Below are the code and all the weights of a small trained network. Each question names an input and a target symbol and asks about switching units off, where a switched-off unit gives its printed mean instead of its output.

import numpy as np


def w(rows, s, z=0):
    codes = np.array(rows[::2]) - 128.0
    scale = np.full(codes.shape[1], s)
    scale[-1] = z or s
    return codes * scale


def norm(h):
    return h / np.sqrt((h * h).mean(-1, keepdims=True) + 1e-5)


def f(y):
    return y / 2 * (1 + np.tanh(0.7978845608 * (y + 0.044715 * y**3)))


def softmax(a):
    e = np.exp(a - a.max(-1, keepdims=True))
    return e / e.sum(-1, keepdims=True)


def log_softmax(a):
    a = a - a.max(-1, keepdims=True)
    return a - np.log(np.exp(a).sum(-1, keepdims=True))


def net(x, mask):
    ids = ['αγδηθφ'.index(c) for c in x.split()]
    T = len(ids)
    res = E[ids] + P[:T]
    u = 0
    for l in range(2):
        q, k, v = (norm(res) @ M[l].T for M in (Q, K, V))
        z = softmax(np.where(np.tri(T) > 0, q @ k.T / 2**0.5, -1e9)) @ v
        res = res + np.where(mask[u], z, O[l][:, -1]) @ O[l][:, :-1]
        u += 1
        y = f(norm(res) @ A[l][:, :-1].T + A[l][:, -1])
        res = res + np.where(mask[u : u + 4], y, B[l][:, -1]) @ B[l][:, :-1]
        u += 4
    return log_softmax(norm(res)[-1] @ U[:, :-1].T + U[:, -1])


Q, K, V, O, A, B = {}, {}, {}, {}, {}, {}
E = w([
[116,111,79,236],'α',
[236,69,107,81],'γ',
[221,52,17,179],'δ',
[144,199,123,95],'η',
[65,131,7,127],'θ',
[1,53,233,175],'φ',
],0.0058)
P = w([
[226,219,60,153],'0',
[194,139,132,25],'1',
[165,123,129,21],'2',
[147,112,132,12],'3',
[131,106,137,8],'4',
[119,107,138,4],'5',
[110,105,139,5],'6',
[99,103,145,16],'7',
],0.0029)
Q[0] = w([
[216,163,121,239],'0.h0',
[170,145,19,255],'0.h0',
],0.0054)
K[0] = w([
[255,227,6,112],'0.h0',
[194,124,17,129],'0.h0',
],0.003)
V[0] = w([
[45,183,6,209],'0.h0',
[4,55,240,179],'0.h0',
],0.0037)
O[0] = w([
[154,122,130,110,247],'0.h0',
[3,40,109,97,3],'0.h0',
],0.0054,0.0025)
A[0] = w([
[79,241,158,136,248],'0.n0',
[71,81,45,98,176],'0.n1',
[149,180,209,52,65],'0.n2',
[22,3,180,131,181],'0.n3',
],0.006,0.0012)
B[0] = w([
[216,59,154,141,136],'0.n0',
[191,151,133,179,251],'0.n1',
[147,59,2,236,121],'0.n2',
[127,134,184,59,214],'0.n3',
],0.0064,0.0021)
Q[1] = w([
[187,190,61,110],'1.h0',
[1,98,164,63],'1.h0',
],0.0069)
K[1] = w([
[1,87,190,148],'1.h0',
[246,159,67,139],'1.h0',
],0.008)
V[1] = w([
[147,50,253,215],'1.h0',
[67,184,55,9],'1.h0',
],0.0035)
O[1] = w([
[141,248,106,103,2],'1.h0',
[3,217,208,248,129],'1.h0',
],0.0044,0.0015)
A[1] = w([
[185,119,94,109,133],'1.n0',
[101,231,253,148,33],'1.n1',
[28,109,23,194,5],'1.n2',
[156,180,62,102,89],'1.n3',
],0.0068,0.0024)
B[1] = w([
[77,61,165,152,252],'1.n0',
[79,129,208,254,115],'1.n1',
[97,94,95,166,122],'1.n2',
[116,158,174,122,247],'1.n3',
],0.0087,0.0035)
U = w([
[64,112,246,109,3],'α',
[241,140,62,132,193],'γ',
[133,192,202,194,51],'δ',
[84,218,64,82,48],'η',
[81,47,73,177,106],'θ',
[140,55,159,99,213],'φ',
],0.012,0.0042)

Each question gives the input, a string of symbols that net reads in full, and the target symbol t.
The units are the heads (2 rows each of Q, K, V and O) and the neurons (one row each of A and B). Each row of codes is followed by its name. A weight is (code - 128) times the scale printed after its matrix; where a second scale follows, it is the last column's (O, A, B and U).
mask holds one flag per unit, layer by layer, with each layer's heads first. A switched-off unit (its flag False) gives its mean, the last column of its rows in O or B, instead of its output. The means were averaged over made-up inputs and are rounded, as every weight is.
A unit's drop is (log p(t) with every unit on - log p(t) with that unit switched off) / (log p(t) with every unit on - log p(t) with every unit switched off).
The circuit of an input: a set's keep is (log p(t) with only the set's units on - log p(t) with every unit switched off) / (log p(t) with every unit on - log p(t) with every unit switched off). Starting from all 10 units, units are removed one at a time, each time the one whose removal leaves the highest keep (on an exact tie, the one counted first), for as long as the keep stays at least 0.8.
circuit, biggest first: the units of the circuit, biggest drop first
k most important neurons: the k neurons with the biggest drops, biggest first
k most important neurons of layer l: the k neurons of layer l with the biggest drops, biggest first
drop when u is switched off: that unit's drop, to one decimal
input θ δ θ φ η θ γ α, target δ: circuit, biggest first	(1.h0, 0.h0)
input δ γ α θ θ θ, target θ: most important neuron of layer 1	(1.n0)
input θ θ θ θ, target θ: circuit, biggest first	(1.h0, 0.n3)
input δ θ θ θ θ α, target γ: 3 most important neurons	(0.n3, 1.n0, 0.n2)
input α θ θ, target φ: 2 most important neurons of layer 0	(0.n2, 0.n3)
input θ φ α, target δ: circuit, biggest first	(1.h0, 0.h0, 0.n2, 1.n1)
input α γ γ γ δ α δ θ, target γ: 3 most important neurons	(0.n1, 0.n3, 0.n0)
input γ α γ θ, target γ: 3 most important neurons	(0.n3, 0.n1, 0.n0)
input θ θ θ α, target γ: drop when 0.h0 is switched off	1.0
input θ α θ, target φ: drop when 1.n0 is switched off	1.6
input γ η θ θ δ φ η, target θ: drop when 0.h0 is switched off	0.6
input δ θ η, target γ: drop when 0.h0 is switched off	0.6
